vusu: .22 -.01 -.06 .23 .07 .00 .03 -.43 .01 -.29 -.11 -.09 -.45 -.08 .02 .25
 -.21 -.05
fim: .06 -.04 -.38 -.04 .10 -.38 .17 .01 .07 .44 -.40 .10 -.03 .12 .03 .11
 .09 -.45
vosav: .07 -.19 -.04 .42 .29 .33 .02 -.21 -.24 -.08 -.08 .02 .11 -.23 .40 -.30
 -.31 .02
govan: -.10 -.08 .36 -.08 .18 -.09 .25 .11 -.11 -.04 .30 -.02 -.24 .01 .00 .12
 .18 -.02
lugu: .11 -.02 -.05 .13 .15 .18 -.11 -.02 -.29 .10 -.01 -.17 -.28 .11 .11 -.11
 -.31 .33
Ros: .07 -.19 -.04 .42 .29 .33 .02 -.21 -.24 -.08 -.08 -.33 .11 -.23 .40 -.30
 -.31 .02
Muzi: .07 -.19 -.04 .42 .29 .33 .02 -.21 -.24 -.08 -.08 -.33 .11 -.23 .40 -.30
 -.31 .00
vema: .05 -.15 -.22 -.19 -.15 .05 -.19 -.28 .64 -.06 -.65 -.60 -.19 -.01 -.21
 -.15 -.12 .01
Motog: .25 .08 -.46 .03 -.20 .00 .72 .29 .17 .44 -.07 .29 -.07 .47 -.11 -.12
 .39 -.86
size: .06 -.04 -.38 -.04 .10 -> 5
size: .06 -.04 -.38 -.04 -> 4
size: .11 -.02 -.05 .13 .15 .18 -.11 -.02 -.29 .10 -.01 -.17 -.28 .11 .11 -.11
 -.31 .33 -> 18
all lugu: -.02 -> 2 8
size: .07 -.19 -.04 .42 .29 .33 -> 6

Fofid: .10 .36 .09 .00 -.54 .28 -.26 .50 -.11 -.12
fimor: .00 .34 .02 -.14 -.46 -.14 -.24 .16 .10 -.10
belu: .04 -.03 .13 .04 .04 .34 -.14 .04 -.17 -.14
moda: .16 .19 .14 -.39 -.03 -.25 -.17 -.47 .17 .21
mege: .16 .19 .14 -.39 -.03 -.25 -.17 -.47 -.04 .34
suko: -.07 -.16 -.13 -.55 -.55 -.16 .19 -.55 -.55 .17
biget: .16 .19 -.17 .16 -.17 -.17 .32 -.35 .11 .26
vunir: .14 .03 .07 -.25 -.44 .18 -.41 .35 -.11 .05
res: .06 .32 -.02 .03 -.55 .10 -.25 .76 -.22 -.27
tidev: -.07 -.10 .07 .40 .17 .34 .14 .20 -.17 -.16
size: .16 .19 .14 -.39 -.03 -.25 -.17 -.47 .17 .21 -> 10
all biget: .16 -> 1 4
all suko: -.55 -> 4 5 8 9
size: .06 .32 -.02 .03 -.55 .10 -.25 -> 7
size: -.07 -.16 -.13 -.55 -.55 -.16 .19 -> 7
all belu: .04 -> 1 4 5 8

